Each row has a name. Each question is about the rows just above it.

Columns, left to right: E S T W V M
k_577: [160 140 164 161 121 155]
k_119: [ 89 104  78 124  97  83]
k_336: [137  82 172 138 102 137]
k_187: [160 148  95 115 143 100]
k_212: [161 122 103  97 140 140]
k_706: [103 130 131 116  84 104]
k_223: [120 149 169  81  81 131]
k_707: [ 75 112 172 181  99  79]
k_604: [133 131 166  92  84 105]
k_467: [ 88 117  90 161  97 153]
k_975: [ 90  75  89  90 169 161]
k_527: [121 120  94  94 140 141]
The one value in k_577 and k_187:
[160]
The row named k_212:
[161 122 103  97 140 140]
Count the entries of [ 75 112 172 181]:
4
Count the entries of [161 122 103  97 140 140]:
6
After [133 131], its row goes on with
[166  92  84 105]

Columns, left to right: B R D J
k_981: [121 127 144 127]
k_762: [121 127 144  77]
k_816: [128 127  95 131]
How many entries does [128 127  95] have?
3
The row named k_981:
[121 127 144 127]
How many entries does [121 127 144] have?
3
Shared by k_981 and k_816:
[127]

Columns, left to right: Y H U C K Z Q X L A
k_275: [124 142 137 160  98 128  86  99  94 147]
k_175: [115 107 118 119 123 156 134 100 105  98]
k_172: [ 98 147  80 138 125  82  96 113 167  96]
k_153: [190 138 110 163 137  87 138 113 116 120]
k_297: [139 116  71  89 168  86 114 134 106 146]
k_227: [133 116 128 148 134 113 150 144 120 128]
k_186: [164 107 118 119 123 156 134 100  80  98]
k_687: [151 147 130 166 113 137 118 105 132 150]
k_302: [100 121 120 126 145 160  86 165 150 136]
k_743: [111 129  79 122 113 134  99 149 147 144]
k_821: [176 152 120  89 167  86 152 126 121  91]
k_652: [124 112 132 127 100 109 126 140 139 138]
Go on from [ 89 167  86] to the end of its row.
[152 126 121  91]
After [163 137], its row goes on with
[ 87 138 113 116 120]
Which value is in both k_175 and k_297?
[134]
Which value is in both k_302 and k_687?
[150]
[134  86] is in which column, read top down?
Z

Columns, left to right: F P G N
k_421: [189 111 112  98]
k_814: [137 111 147 163]
k_690: [139 133 145 129]
k_578: [124 141  82 103]
k_677: [105 115 145 144]
k_100: [118  89 112 121]
k_710: [177 140  86  99]
k_95: [105 175 114 125]
k_669: [113 112 150 115]
Which column holds this, read top down? [163 129 103 144]
N
Count the entries of [137 111]:
2
Which value is in both k_421 and k_814?
[111]

Columns, left to right: lavi dibi dega pubus lus
k_4: [163 146 172  69 165]
k_214: [117 139 135  64  99]
k_673: [117  70 135  64  99]
k_872: [182 150 158  70 155]
k_314: [117 139 148  67 141]
How many entries does [117 139 135  64] have?
4
The row named k_673:
[117  70 135  64  99]
[135 135 158 148] is in which column, read top down?
dega
[135 135] is in which column, read top down?
dega
The row named k_872:
[182 150 158  70 155]
How many entries does [117 139 148] have?
3
Count the entries of [117 139 135  64  99]:
5

Columns, left to right: risav mov Toko zami pigoz Danob sovis Gupog kam
k_256: [139 114 169 129 132 141 194 141 168]
k_169: [152 109 126 129 114 115 194 141 167]
k_47: [145 140 111 148 122 138 149 145 106]
k_641: [140 148 149 124 146 138 121 136 140]
k_195: [134 126 149 125 141 137  79 116 109]
Count the entries of [139]:
1
The row named k_47:
[145 140 111 148 122 138 149 145 106]
Go on from [149 125] to the end of its row.
[141 137  79 116 109]
After [149 124], its row goes on with
[146 138 121 136 140]
The row named k_641:
[140 148 149 124 146 138 121 136 140]
[141 141 145 136] is in which column, read top down?
Gupog

Columns, left to right: Pes dobu rimu fasel bubil
k_936: [141 134  90 140 119]
k_609: [140 134  94 128 102]
k_680: [137 112 154 142 140]
k_304: [111 145 139 152 170]
k_887: [125 100 114 128 158]
k_793: [117 138 136 110 180]
k_453: [113 100 122 143 102]
After [140 134], its row goes on with
[ 94 128 102]
Which column holds [141 140 137 111 125] top down?
Pes
Which column holds this, read top down? [ 94 154 139 114 136]
rimu

Columns, left to right: zoza kosup Keted nadi Fod zag nuf rofat Ser pirit
k_140: [146 144  97 117 128 141 155 128 155 108]
k_879: [113 114 154 136 128 116 107 128 107 145]
k_529: [124 125 136 132 128 127 121 128 119 132]
k_815: [129 127 124 124 128 125 133 127 137 129]
k_550: [ 98 101 181 145 128 106  83 128  83 162]
k_915: [124 121 133 126 128 120 126 127 131 135]
k_470: [118 119 146 135 128 121 112 128 111 139]
k_387: [110 111 159 137 128 113 103 128 104 149]
Which column holds this, read top down? [124 145 126 135]
nadi
Which column holds [128 128 128 127 128 127] top down?
rofat

Columns, left to right: Gupav fis ror mumiv fazor gogiv rik tev difuf naz
k_383: [103 181 102 107 114 176 148 141 168 139]
k_536: [176 179 120  98 114 176 126 141 158 119]
k_894: [103 181 120  98 114 176 116 141 168 114]
k_720: [103 179 120  98 114 176 126 141 158 138]
k_806: [177 179 120 100 114 176 127 141 168 172]
k_452: [103 181  83  98 102 175 126 141 168 176]
k_531: [103 181 161  98 114 176 126 141 168 138]
k_355: [103 181 120  98 114 176 126 141 168 120]
After [103 181 161], its row goes on with
[ 98 114 176 126 141 168 138]
Whose row is [103 181  83  98 102 175 126 141 168 176]?
k_452
[181 179 179 181 181] is in which column, read top down?
fis
Go on from [ 98 102] to the end of its row.
[175 126 141 168 176]
[103 181 102 107 114 176 148 141 168 139] is in which row?
k_383
The rest of the row after [176 179 120]:
[ 98 114 176 126 141 158 119]

Columns, left to right: gitib Gamor dakos poda
k_825: [132 168 130 146]
k_518: [140  69 121 131]
k_906: [140 168 121 130]
The row with [140  69 121 131] is
k_518
The rest of the row after [168 121]:
[130]
The row named k_825:
[132 168 130 146]

Columns, left to right: muge Kuz Kopu Dori
k_792: [115 150 137 137]
k_378: [140 145 137 123]
k_667: [127 126 108 194]
k_367: [108 115 112 138]
k_943: [137 116 140  61]
k_965: [148 130 172 145]
k_464: [113 115  91 191]
k_5: [127 126 108 102]
k_617: [101 150 116 100]
k_679: [138 127 131 141]
k_930: [126 129 111 169]
k_176: [123 155 116 118]
Which value is in both k_792 and k_378?
[137]
Count the entries of [101 150 116 100]:
4
[112 140] is in which column, read top down?
Kopu
The row named k_464:
[113 115  91 191]
The row named k_965:
[148 130 172 145]

Columns, left to right: vom gaz Luri Biv Bapi luk dodev Nom tosut Vezip
k_586: [138 100 142 126 126 119 165 107 140 182]
k_415: [139 107 142 132 130 121 172 113 136 167]
k_324: [135 108 147 124 115 118 162  93 139 167]
k_608: [144 113 151 137 118 121 173  90 146 166]
k_317: [144 107 150 137 118 115 148 109 134 170]
k_713: [149 109 145 143 105 113 155 104 141 173]
k_313: [149 109 145 143 105 113 155 109 134 170]
k_789: [144 113 151 137 118 121 173  90 136 166]
Which column holds [173 148 155] top down?
dodev
Which column holds this, read top down? [138 139 135 144 144 149]
vom
The one value in k_713 and k_317:
[109]
After [142 132 130 121 172], its row goes on with
[113 136 167]

Columns, left to right: Nof keb vedef fir bamut
k_295: [ 86 195 130 157 139]
k_164: [ 86 195 104 145 124]
k_285: [ 86 195 104 157 139]
How many entries does [86] have?
1
Number of entries in [ 86 195 130]:
3
The rest of the row after [ 86 195 130]:
[157 139]
The row with [ 86 195 104 145 124] is
k_164
[ 86 195 130 157 139] is in which row?
k_295
[ 86 195 104 157 139] is in which row?
k_285

Columns, left to right: Num Vepu Vif zab lomot savif rivaf
k_86: [127 143 126 148  99 100 138]
k_328: [ 80 138 122 110 115 124 145]
k_27: [126 128  95 168 107 110 150]
k_895: [182 154 123 142 117 112 115]
k_173: [ 68 148 116  84 127 122 144]
k_947: [ 80 138 122 110 115 137 145]
k_773: [ 68 148 116  84 119 139 144]
Which value is in both k_947 and k_173?
[122]
The row named k_773:
[ 68 148 116  84 119 139 144]

